Below are the code and all the weights of a small trained network. Each question names an input and a target symbol and asks about switching units off, where a switched-off unit gives its printed mean instead of its output.

import numpy as np


def w(rows, s, z=0):
    codes = np.array(rows[::2]) - 128.0
    scale = np.full(codes.shape[1], s)
    scale[-1] = z or s
    return codes * scale


def norm(h):
    return h / np.sqrt((h * h).mean(-1, keepdims=True) + 1e-5)


def f(y):
    return np.maximum(y, 0)


def softmax(a):
    e = np.exp(a - a.max(-1, keepdims=True))
    return e / e.sum(-1, keepdims=True)


def log_softmax(a):
    a = a - a.max(-1, keepdims=True)
    return a - np.log(np.exp(a).sum(-1, keepdims=True))


def net(x, mask):
    ids = ['αβλξφω'.index(c) for c in x.split()]
    T = len(ids)
    res = E[ids] + P[:T]
    r = norm(res)
    for j in range(2):
        rows = slice(2 * j, 2 * j + 2)
        q, k, v = (r @ M[0][rows].T for M in (Q, K, V))
        z = softmax(np.where(np.tri(T) > 0, q @ k.T / 2**0.5, -1e9)) @ v
        o = O[0][rows]
        res = res + np.where(mask[j], z, o[:, -1]) @ o[:, :-1]
    y = f(norm(res) @ A[0][:, :-1].T + A[0][:, -1])
    res = res + np.where(mask[2:6], y, B[0][:, -1]) @ B[0][:, :-1]
    return log_softmax(norm(res)[-1] @ U[:, :-1].T + U[:, -1])


Q, K, V, O, A, B = {}, {}, {}, {}, {}, {}
E = w([
[116,60,21,143,116,200],'α',
[186,39,220,164,241,153],'β',
[153,122,240,169,130,56],'λ',
[109,49,227,138,228,75],'ξ',
[146,33,121,110,196,218],'φ',
[207,125,153,160,9,120],'ω',
],0.015)
P = w([
[82,134,6,227,77,136],'0',
[180,54,71,82,141,141],'1',
[148,163,144,226,187,134],'2',
[181,83,146,97,158,100],'3',
[92,66,177,87,108,187],'4',
[140,176,64,206,164,188],'5',
[180,145,135,109,130,107],'6',
[143,143,149,42,62,80],'7',
[146,192,101,206,167,129],'8',
[182,166,139,77,186,71],'9',
[148,164,132,49,57,89],'10',
[108,150,83,246,144,115],'11',
[124,84,218,195,120,39],'12',
],0.011)
Q[0] = w([
[91,133,113,71,103,123],'H1',
[105,131,73,250,159,111],'H1',
[138,175,116,222,103,146],'H2',
[133,153,119,111,167,163],'H2',
],0.012)
K[0] = w([
[210,104,144,1,65,111],'H1',
[33,69,55,203,40,51],'H1',
[30,13,83,69,160,229],'H2',
[31,58,157,161,165,137],'H2',
],0.0075)
V[0] = w([
[217,175,179,184,89,132],'H1',
[247,119,90,96,89,199],'H1',
[122,163,171,106,95,122],'H2',
[85,80,171,171,218,129],'H2',
],0.011)
O[0] = w([
[249,171,118,220,215,181,97],'H1',
[86,111,229,186,168,230,77],'H1',
[167,92,117,97,185,125,79],'H2',
[79,117,86,120,190,112,254],'H2',
],0.011,0.0089)
A[0] = w([
[24,185,138,137,143,105,244],'N1',
[102,86,121,223,94,56,249],'N2',
[129,73,53,2,80,23,155],'N3',
[124,161,182,238,111,61,56],'N4',
],0.0072,0.0022)
B[0] = w([
[115,57,147,155,40,165,194],'N1',
[156,234,180,140,151,91,216],'N2',
[202,31,124,158,140,118,255],'N3',
[8,119,121,69,104,117,161],'N4',
],0.012,0.0078)
U = w([
[89,94,138,223,104,165,83],'α',
[167,147,136,230,191,201,6],'β',
[206,222,41,160,213,142,156],'λ',
[193,1,49,121,73,68,151],'ξ',
[79,13,191,93,82,196,112],'φ',
[250,101,227,199,91,238,146],'ω',
],0.0068,0.0026)

Each question gives the input, a string of symbols that net reads in full, and the target symbol t.
The units are the heads (2 rows each of Q, K, V and O) and the neurons (one row each of A and B). Each row of codes is followed by its name. A weight is (code - 128) times the scale printed after its matrix; where a second scale follows, it is the last column's (O, A, B and U).
mask holds one flag per unit, heads first, then neurons. A switched-off unit (its flag False) gives its mean, the last column of its rows in O or B, instead of its output. The means were averaged over made-up inputs and are rounded, as every weight is.
A unit's drop is (log p(t) with every unit on - log p(t) with that unit switched off) / (log p(t) with every unit on - log p(t) with every unit switched off).
The circuit of an input: a set's keep is (log p(t) with only the set's units on - log p(t) with every unit switched off) / (log p(t) with every unit on - log p(t) with every unit switched off). Starting from all 6 units, units are removed one at a time, each time the one whose removal leaves the highest keep (on an exact tie, the one counted first), for as long as the keep stays at least 0.8.
circuit, biggest first: the units of the circuit, biggest drop first
k most important neurons: the k neurons with the biggest drops, biggest first
which heads matter: for each layer, one digit per head in row order, 1 if its drop is at least 0.15 and else 0, layers parted by /
drop of u: that unit's drop, to one decimal
input ω ξ ω, target β: circuit, biggest first => [H1; H2]
input α ω ω ξ, target ω: which heads matter => 11
input α ξ ω ω ξ φ φ φ φ φ ξ α φ, target ω: circuit, biggest first => [H2; H1]
input ξ φ ξ φ φ α ω β, target ω: which heads matter => 11
input λ φ α ξ ξ ξ α ξ ξ φ ξ ω, target λ: circuit, biggest first => [H1; N3]
input β ξ λ ξ λ λ β, target λ: circuit, biggest first => [H1; N3]
input β ω ξ ξ ξ λ φ ξ ω β ξ ξ, target λ: circuit, biggest first => [H1; N2]
input φ ξ ξ α ξ ω, target α: circuit, biggest first => [H1; N3]
input φ φ ξ α λ ξ φ ω, target ω: which heads matter => 11
input φ ω ξ ξ ξ ω, target α: which heads matter => 10
input λ φ φ λ λ φ ξ ξ α ξ α λ α, target λ: circuit, biggest first => [H1; N2; N1]
input ω β φ ξ ξ α, target β: which heads matter => 10
input α ξ α λ ω ξ ξ α λ, target φ: which heads matter => 10
input ω λ α ξ ξ ξ φ φ φ ξ ξ φ, target β: most important neuron => [N3]
input α ξ β ω ξ α ω φ, target ω: most important neuron => [N4]
input λ ξ α, target λ: 2 most important neurons => [N3; N1]
input λ φ ξ φ α φ α ξ α ξ ξ ω, target λ: 3 most important neurons => [N1; N3; N2]
input α β ξ φ λ ξ ξ ξ φ λ ξ φ, target φ: 2 most important neurons => [N1; N3]
input ξ β ξ ξ λ λ, target ξ: drop of N1 => 0.0
input λ ξ φ β ξ φ, target λ: drop of N3 => 0.2
input ξ ξ φ, target ξ: drop of H1 => 1.5
input λ β ξ ξ ξ λ, target λ: most important neuron => [N3]
